Below are the code and all the weights of a small trained network. Each question names an input and a class and asks about switching units off, where a switched-off unit gives its printed mean instead of its output.

import numpy as np


def w(rows, s, z=0):
    codes = np.array(rows[::2]) - 128.0
    scale = np.full(codes.shape[1], s)
    scale[-1] = z or s
    return codes * scale


def f(y):
    return y / 2 * (1 + np.tanh(0.7978845608 * (y + 0.044715 * y**3)))


def log_softmax(a):
    a = a - a.max(-1, keepdims=True)
    return a - np.log(np.exp(a).sum(-1, keepdims=True))


def net(x, mask):
    res = np.array(x, float).reshape(1, 4) / 4 @ E
    y = f(res @ A[0][:, :-1].T + A[0][:, -1])
    res = res + np.where(mask, y, B[0][:, -1]) @ B[0][:, :-1]
    return log_softmax(res[-1] @ U[:, :-1].T + U[:, -1])


A, B = {}, {}
E = w([
[111,203,135,130,135,5,158,70,84,117],'x0',
[43,156,187,139,145,89,149,202,171,104],'x1',
[97,93,54,236,132,95,105,161,132,122],'x2',
[78,111,163,156,30,122,185,105,108,196],'x3',
],0.012)
A[0] = w([
[137,101,113,139,110,113,94,134,109,121,108],'n0',
[117,124,73,129,110,108,101,108,81,137,138],'n1',
[138,122,199,71,125,178,185,107,77,201,179],'n2',
[188,139,29,91,154,112,136,112,71,132,230],'n3',
[140,132,176,81,88,185,153,92,78,186,253],'n4',
[162,69,118,170,114,238,114,105,163,175,160],'n5',
[150,85,76,97,112,243,114,125,184,103,235],'n6',
[112,65,49,140,112,139,162,117,86,199,122],'n7',
[74,142,226,138,74,148,126,160,161,147,233],'n8',
[60,213,227,50,132,111,145,148,154,44,197],'n9',
[117,254,142,144,197,125,104,133,121,38,219],'n10',
[104,111,154,126,125,132,109,241,180,123,206],'n11',
[126,186,85,144,60,139,197,58,35,195,167],'n12',
],0.0083,0.0028)
B[0] = w([
[173,129,141,153,137,113,87,145,96,105,141],'n0',
[159,157,50,129,33,132,146,137,85,136,160],'n1',
[87,76,203,21,136,155,55,108,184,82,205],'n2',
[129,135,175,197,105,199,72,144,131,127,210],'n3',
[98,54,204,155,126,166,110,164,189,84,209],'n4',
[128,171,151,143,129,161,187,174,187,191,235],'n5',
[9,62,225,110,214,190,189,248,66,184,251],'n6',
[146,189,54,149,104,98,170,172,116,134,188],'n7',
[75,43,20,81,134,126,27,161,151,161,210],'n8',
[135,105,162,154,121,157,136,72,222,214,253],'n9',
[197,212,117,162,84,157,147,132,147,172,234],'n10',
[125,107,61,171,167,175,58,96,131,200,213],'n11',
[111,156,184,138,58,97,104,253,125,62,224],'n12',
],0.0072,0.011)
U = w([
[219,179,183,125,145,121,200,3,207,189,100],'0',
[94,76,155,103,64,69,79,129,166,37,64],'1',
[17,38,147,78,177,227,130,125,175,200,173],'2',
[143,64,135,51,207,68,222,44,88,84,10],'3',
[218,46,158,114,181,147,52,145,118,56,116],'4',
[169,232,147,182,91,93,251,194,102,145,179],'5',
[175,171,39,152,81,147,25,40,148,172,200],'6',
[125,79,80,20,147,105,191,54,67,60,2],'7',
],0.0065,0.0034)

Each question gives the input, the list of numbers given to net, and the class t.
The units are the neurons (one row each of A and B). Each row of codes is followed by its name. A weight is (code - 128) times the scale printed after its matrix; where a second scale follows, it is the last column's (A, B and U).
mask holds one flag per neuron, in row order. A switched-off neuron (its flag False) gives its mean, the last column of its row in B, instead of its output. The means were averaged over made-up inputs and are rounded, as every weight is.
A unit's drop is (log p(t) with every unit on - log p(t) with that unit switched off) / (log p(t) with every unit on - log p(t) with every unit switched off).
The circuit of an input: a set's keep is (log p(t) with only the set's units on - log p(t) with every unit switched off) / (log p(t) with every unit on - log p(t) with every unit switched off). Starting from the 12 units with the biggest drops (on a tie, the unit counted first), units are removed one at a time, each time the one whose removal leaves the highest keep (on an exact tie, the one counted first), for as long as the keep stays at least 0.8.
units of the circuit, in order: the units of the circuit, biggest drop first
most important unit: the unit with the biggest drop
k most important neurons: the k neurons with the biggest drops, biggest first
drop of u: that unit's drop, to one decimal
input [8,-6,4,4], class 5: units of the circuit, in order => (n12)
input [1,-7,4,-5], class 5: units of the circuit, in order => (n8 n11 n2)
input [8,-2,-4,4], class 1: units of the circuit, in order => (n12 n2)
input [7,-5,-5,1], class 1: units of the circuit, in order => (n12 n2)
input [1,-4,-2,-4], class 4: units of the circuit, in order => (n9 n5)
input [5,-8,-2,-2], class 4: units of the circuit, in order => (n12 n5)
input [5,-1,5,0], class 5: 3 most important neurons => (n8 n11 n2)
input [2,-3,-2,-4], class 6: 3 most important neurons => (n6 n5 n12)
input [0,-1,-3,-7], class 5: drop of n8 => 0.4
input [2,1,6,4], class 5: drop of n2 => 0.2
input [4,6,4,-1], class 0: drop of n6 => 0.2
input [5,-1,-2,1], class 1: drop of n8 => -0.2
input [0,-7,-2,8], class 1: 2 most important neurons => (n12 n2)
input [3,7,8,6], class 6: most important unit => n6
